Below are the code and all the weights of a small trained network. Each question names an input and a target symbol and asks about switching units off, where a switched-off unit gives its printed mean instead of its output.

import numpy as np


def w(rows, s, z=0):
    codes = np.array(rows[::2]) - 128.0
    scale = np.full(codes.shape[1], s)
    scale[-1] = z or s
    return codes * scale


def f(y):
    return y / 2 * (1 + np.tanh(0.7978845608 * (y + 0.044715 * y**3)))


def softmax(a):
    e = np.exp(a - a.max(-1, keepdims=True))
    return e / e.sum(-1, keepdims=True)


def log_softmax(a):
    a = a - a.max(-1, keepdims=True)
    return a - np.log(np.exp(a).sum(-1, keepdims=True))


def net(x, mask):
    ids = ['γδθλμπτφ'.index(c) for c in x.split()]
    T = len(ids)
    res = E[ids] + P[:T]
    r = res
    for j in range(3):
        rows = slice(3 * j, 3 * j + 3)
        q, k, v = (r @ M[0][rows].T for M in (Q, K, V))
        z = softmax(np.where(np.tri(T) > 0, q @ k.T / 3**0.5, -1e9)) @ v
        o = O[0][rows]
        res = res + np.where(mask[j], z, o[:, -1]) @ o[:, :-1]
    y = f(res @ A[0][:, :-1].T + A[0][:, -1])
    res = res + np.where(mask[3:27], y, B[0][:, -1]) @ B[0][:, :-1]
    return log_softmax(res[-1] @ U[:, :-1].T + U[:, -1])


Q, K, V, O, A, B = {}, {}, {}, {}, {}, {}
E = w([
[121,251,157,159,108,142],'γ',
[166,196,52,147,117,130],'δ',
[108,213,198,166,95,154],'θ',
[142,139,79,130,91,110],'λ',
[129,96,126,152,65,130],'μ',
[147,84,167,128,134,156],'π',
[74,188,157,60,101,72],'τ',
[155,109,136,102,163,136],'φ',
],0.024)
P = w([
[77,154,54,80,77,243],'0',
[97,183,86,119,119,183],'1',
[163,145,116,50,46,172],'2',
[168,191,152,128,102,120],'3',
[49,118,89,154,165,108],'4',
[109,149,134,159,174,75],'5',
[210,125,168,82,76,68],'6',
[197,141,175,139,128,44],'7',
[49,87,118,200,216,5],'8',
[132,87,167,143,187,3],'9',
[187,133,125,128,71,13],'10',
],0.015)
Q[0] = w([
[187,53,68,90,127,133],'head 1',
[165,183,205,154,141,32],'head 1',
[60,103,98,239,216,74],'head 1',
[156,129,100,14,68,241],'head 2',
[29,149,132,170,162,129],'head 2',
[85,36,8,147,192,201],'head 2',
[126,139,127,169,150,142],'head 3',
[172,123,123,166,137,104],'head 3',
[155,142,130,134,135,94],'head 3',
],0.015)
K[0] = w([
[118,181,107,162,138,177],'head 1',
[144,106,166,192,166,5],'head 1',
[225,146,163,100,83,107],'head 1',
[22,111,73,107,143,210],'head 2',
[208,98,154,49,99,121],'head 2',
[130,163,118,90,54,200],'head 2',
[118,140,115,166,142,155],'head 3',
[141,129,125,167,106,86],'head 3',
[141,127,131,173,164,103],'head 3',
],0.017)
V[0] = w([
[114,66,142,155,75,138],'head 1',
[107,122,92,46,134,82],'head 1',
[163,143,46,145,129,70],'head 1',
[93,97,182,169,6,103],'head 2',
[138,74,151,71,182,117],'head 2',
[116,158,168,117,103,128],'head 2',
[140,120,131,48,122,158],'head 3',
[143,135,103,184,115,134],'head 3',
[82,97,142,167,156,117],'head 3',
],0.014)
O[0] = w([
[141,191,151,127,138,52,84],'head 1',
[135,85,121,72,150,160,157],'head 1',
[71,121,137,90,75,172,183],'head 1',
[194,157,153,49,77,130,172],'head 2',
[133,140,99,118,249,129,5],'head 2',
[159,121,108,140,58,144,177],'head 2',
[134,124,138,127,180,95,111],'head 3',
[150,120,103,95,136,131,161],'head 3',
[157,136,142,163,101,139,60],'head 3',
],0.013,0.012)
A[0] = w([
[139,101,127,212,105,154,89],'neuron 1',
[161,103,60,110,145,156,106],'neuron 2',
[161,169,132,101,125,163,116],'neuron 3',
[165,170,123,109,164,233,214],'neuron 4',
[73,117,233,117,152,93,167],'neuron 5',
[121,162,55,180,90,94,199],'neuron 6',
[86,216,172,110,153,69,1],'neuron 7',
[149,65,96,65,131,19,230],'neuron 8',
[89,87,152,75,127,96,156],'neuron 9',
[183,189,141,195,170,155,120],'neuron 10',
[130,44,76,74,112,152,122],'neuron 11',
[157,8,52,174,123,143,91],'neuron 12',
[66,137,109,139,200,149,128],'neuron 13',
[21,176,209,97,138,173,52],'neuron 14',
[116,125,157,159,107,230,100],'neuron 15',
[190,88,87,142,125,138,107],'neuron 16',
[143,50,63,215,156,125,82],'neuron 17',
[134,132,137,204,97,138,100],'neuron 18',
[171,117,91,195,111,143,95],'neuron 19',
[159,159,136,79,120,177,101],'neuron 20',
[139,144,132,139,130,178,110],'neuron 21',
[196,65,72,105,111,125,111],'neuron 22',
[113,14,63,98,141,138,75],'neuron 23',
[100,82,65,86,115,115,106],'neuron 24',
],0.012,0.0093)
B[0] = w([
[106,165,142,150,152,53,166],'neuron 1',
[96,107,193,170,146,113,145],'neuron 2',
[109,129,141,166,132,122,180],'neuron 3',
[128,65,83,124,44,153,167],'neuron 4',
[142,116,82,136,57,157,158],'neuron 5',
[115,83,127,95,171,144,243],'neuron 6',
[117,35,198,106,107,185,147],'neuron 7',
[120,158,70,146,147,173,227],'neuron 8',
[91,81,87,172,102,137,201],'neuron 9',
[146,127,134,195,159,173,141],'neuron 10',
[184,83,163,159,101,84,254],'neuron 11',
[72,254,99,215,96,114,169],'neuron 12',
[192,134,87,109,148,66,153],'neuron 13',
[209,179,150,117,184,108,194],'neuron 14',
[98,150,92,131,155,99,212],'neuron 15',
[112,93,208,88,188,109,153],'neuron 16',
[71,100,219,14,154,128,139],'neuron 17',
[110,110,142,113,160,90,184],'neuron 18',
[141,92,155,138,157,106,165],'neuron 19',
[114,145,131,168,125,119,214],'neuron 20',
[90,133,132,146,117,128,137],'neuron 21',
[149,166,169,123,189,168,214],'neuron 22',
[53,188,142,77,151,171,183],'neuron 23',
[179,95,167,149,126,127,210],'neuron 24',
],0.0096,0.016)
U = w([
[157,119,149,180,111,80,99],'γ',
[59,119,76,158,88,143,3],'δ',
[174,110,233,1,121,124,47],'θ',
[133,47,102,89,61,178,178],'λ',
[160,222,109,75,86,150,129],'μ',
[177,127,63,164,157,144,233],'π',
[133,135,192,156,138,213,51],'τ',
[82,127,160,66,142,157,156],'φ',
],0.0082,0.0058)

Each question gives the input, a string of symbols that net reads in full, and the target symbol t.
The units are the heads (3 rows each of Q, K, V and O) and the neurons (one row each of A and B). Each row of codes is followed by its name. A weight is (code - 128) times the scale printed after its matrix; where a second scale follows, it is the last column's (O, A, B and U).
mask holds one flag per unit, heads first, then neurons. A switched-off unit (its flag False) gives its mean, the last column of its rows in O or B, instead of its output. The means were averaged over made-up inputs and are rounded, as every weight is.
A unit's drop is (log p(t) with every unit on - log p(t) with that unit switched off) / (log p(t) with every unit on - log p(t) with every unit switched off).
The circuit of an input: a set's keep is (log p(t) with only the set's units on - log p(t) with every unit switched off) / (log p(t) with every unit on - log p(t) with every unit switched off). Starting from the 12 units with the biggest drops (on a tie, the unit counted first), units are removed one at a time, each time the one whose removal leaves the highest keep (on an exact tie, the one counted first), for as long as the keep stays at least 0.8.
circuit, biggest first: the units of the circuit, biggest drop first
most important unit: the unit with the biggest drop
k most important neurons: the k neurons with the biggest drops, biggest first
which heads matter: for each layer, one digit per head in row order, 1 if its drop is at least 0.15 and else 0, layers parted by /
input π λ γ γ φ δ, target γ: circuit, biggest first => head 2; head 1; neuron 1; neuron 19
input γ γ λ γ φ π γ θ γ γ γ, target δ: circuit, biggest first => neuron 11; neuron 14; head 1; neuron 22
input λ γ λ λ λ λ γ λ λ φ, target λ: 2 most important neurons => neuron 14; neuron 9
input λ λ λ τ λ θ γ λ δ λ μ, target δ: circuit, biggest first => head 2; neuron 12
input θ γ δ τ γ λ λ γ λ γ, target μ: which heads matter => 100
input λ λ λ λ τ φ θ γ λ δ, target γ: most important neuron => neuron 12
input μ γ γ λ δ λ δ λ φ γ, target π: which heads matter => 010
input λ λ δ τ λ, target δ: circuit, biggest first => neuron 12; head 2
input λ λ λ μ λ λ φ θ τ, target π: circuit, biggest first => head 2; neuron 13
input θ τ λ λ δ λ λ, target δ: circuit, biggest first => head 2; neuron 12
input γ γ γ λ δ τ θ, target λ: circuit, biggest first => neuron 4; head 1
input γ λ τ φ λ π θ, target τ: circuit, biggest first => head 2; head 1; neuron 10; neuron 7
input λ λ λ λ λ μ λ λ, target μ: circuit, biggest first => head 1; head 2; neuron 8
input λ λ γ λ π λ μ, target π: which heads matter => 110
input λ π θ, target τ: circuit, biggest first => head 1; neuron 10; head 2; neuron 7
input γ γ θ γ γ γ, target δ: which heads matter => 101
input θ λ λ λ λ γ π θ μ λ, target θ: circuit, biggest first => head 2; neuron 22
input λ λ λ φ φ θ, target π: circuit, biggest first => head 2; neuron 13
input τ φ λ λ λ λ θ π γ, target τ: which heads matter => 111
input λ φ λ δ, target φ: which heads matter => 010
input τ γ π θ λ δ γ λ π λ λ, target π: circuit, biggest first => head 2
input λ δ λ λ μ δ γ τ π, target γ: circuit, biggest first => head 2; neuron 12; head 1; neuron 11
input λ θ λ π, target θ: which heads matter => 110
input λ π θ γ λ λ γ λ θ, target μ: most important unit => neuron 14
input λ γ γ λ θ λ, target λ: which heads matter => 100
input δ θ γ, target γ: which heads matter => 110
input γ μ γ, target θ: most important unit => head 1
input γ λ δ γ λ γ λ μ, target γ: 2 most important neurons => neuron 1; neuron 12
